Here is a tiny trained network, its code and every weight. The questions are about switching its units off for an input and a class, where a switched-off unit gives its printed mean instead of its output.

import numpy as np


def w(rows, s, z=0):
    codes = np.array(rows[::2]) - 128.0
    scale = np.full(codes.shape[1], s)
    scale[-1] = z or s
    return codes * scale


def f(y):
    return y / 2 * (1 + np.tanh(0.7978845608 * (y + 0.044715 * y**3)))


def log_softmax(a):
    a = a - a.max(-1, keepdims=True)
    return a - np.log(np.exp(a).sum(-1, keepdims=True))


def net(x, mask):
    res = np.array(x, float).reshape(1, 6) / 4 @ E
    y = f(res @ A[0][:, :-1].T + A[0][:, -1])
    res = res + np.where(mask, y, B[0][:, -1]) @ B[0][:, :-1]
    return log_softmax(res[-1] @ U[:, :-1].T + U[:, -1])


A, B = {}, {}
E = w([
[205,17,95],'x0',
[52,120,31],'x1',
[128,129,129],'x2',
[130,127,127],'x3',
[129,126,128],'x4',
[254,196,52],'x5',
],0.0085)
A[0] = w([
[191,114,231,60],'N0',
[148,48,104,31],'N1',
[176,193,61,163],'N2',
[66,252,162,156],'N3',
[165,200,253,121],'N4',
[182,179,106,89],'N5',
[76,90,161,50],'N6',
[145,57,107,78],'N7',
[92,97,161,83],'N8',
[95,217,148,2],'N9',
[82,118,31,76],'N10',
[90,95,163,74],'N11',
[187,145,42,79],'N12',
],0.012,0.0076)
B[0] = w([
[118,199,14,175],'N0',
[249,201,180,146],'N1',
[47,114,183,231],'N2',
[232,53,146,255],'N3',
[112,134,55,218],'N4',
[27,188,184,176],'N5',
[95,203,176,153],'N6',
[210,149,240,151],'N7',
[58,239,162,147],'N8',
[255,135,180,154],'N9',
[203,229,29,181],'N10',
[91,247,153,148],'N11',
[88,147,183,196],'N12',
],0.009,0.0096)
U = w([
[114,104,133,246],'0',
[74,186,197,48],'1',
[229,122,181,49],'2',
[143,187,5,51],'3',
[108,81,127,208],'4',
],0.011,0.013)

Each question gives the input, the list of numbers given to net, and the class t.
The units are the neurons (one row each of A and B). Each row of codes is followed by its name. A weight is (code - 128) times the scale printed after its matrix; where a second scale follows, it is the last column's (A, B and U).
mask holds one flag per neuron, in row order. A switched-off neuron (its flag False) gives its mean, the last column of its row in B, instead of its output. The means were averaged over made-up inputs and are rounded, as every weight is.
A unit's drop is (log p(t) with every unit on - log p(t) with that unit switched off) / (log p(t) with every unit on - log p(t) with every unit switched off).
The circuit of an input: a set's keep is (log p(t) with only the set's units on - log p(t) with every unit switched off) / (log p(t) with every unit on - log p(t) with every unit switched off). Starting from the 12 units with the biggest drops (on a tie, the unit counted first), units are removed one at a time, each time the one whose removal leaves the highest keep (on an exact tie, the one counted first), for as long as the keep stays at least 0.8.
circuit, biggest first: the units of the circuit, biggest drop first
k most important neurons: the k neurons with the biggest drops, biggest first
drop when u is switched off: that unit's drop, to one decimal
input [3,-7,4,4,5,8], class 1: 2 most important neurons : (N5; N2)
input [0,6,3,-6,-1,8], class 1: circuit, biggest first : (N2; N12)
input [6,-6,-6,-2,-7,4], class 4: circuit, biggest first : (N10; N3)
input [3,5,-6,0,-3,-3], class 3: circuit, biggest first : (N10; N2)
input [-5,8,4,2,0,-3], class 3: circuit, biggest first : (N10)
input [-1,-8,8,-7,4,-2], class 3: circuit, biggest first : (N0; N4)
input [8,1,-1,3,8,-7], class 2: 2 most important neurons : (N1; N7)
input [0,-7,8,4,-2,0], class 3: circuit, biggest first : (N0; N4)
input [-6,5,-4,-7,5,6], class 0: 2 most important neurons : (N3; N2)
input [-7,5,0,-3,-8,5], class 4: 3 most important neurons : (N2; N7; N1)
input [8,-4,-8,4,-8,-6], class 2: 4 most important neurons : (N1; N7; N2; N5)
input [-8,3,-2,-5,-7,-5], class 2: 2 most important neurons : (N3; N9)
input [-6,8,8,-4,-1,-4], class 3: 2 most important neurons : (N10; N2)
input [-4,-8,-8,0,-7,3], class 3: circuit, biggest first : (N4)
input [0,-8,1,-5,-4,3], class 3: 2 most important neurons : (N0; N4)
input [-1,-3,-6,2,-6,7], class 1: circuit, biggest first : (N5; N2)
input [3,7,0,-3,4,-6], class 3: 2 most important neurons : (N10; N2)
input [1,7,6,2,3,7], class 1: 2 most important neurons : (N2; N12)
input [8,6,-1,0,-5,-8], class 1: 2 most important neurons : (N3; N8)
input [2,-6,-6,8,6,6], class 0: 2 most important neurons : (N10; N2)
input [4,5,5,4,-7,7], class 1: 2 most important neurons : (N12; N2)
input [6,6,6,-1,-6,-7], class 1: drop when N8 is switched off : 0.2
input [-7,8,3,-4,6,-7], class 3: drop when N2 is switched off : 0.6
input [-7,-3,3,3,-5,1], class 2: drop when N9 is switched off : 0.2
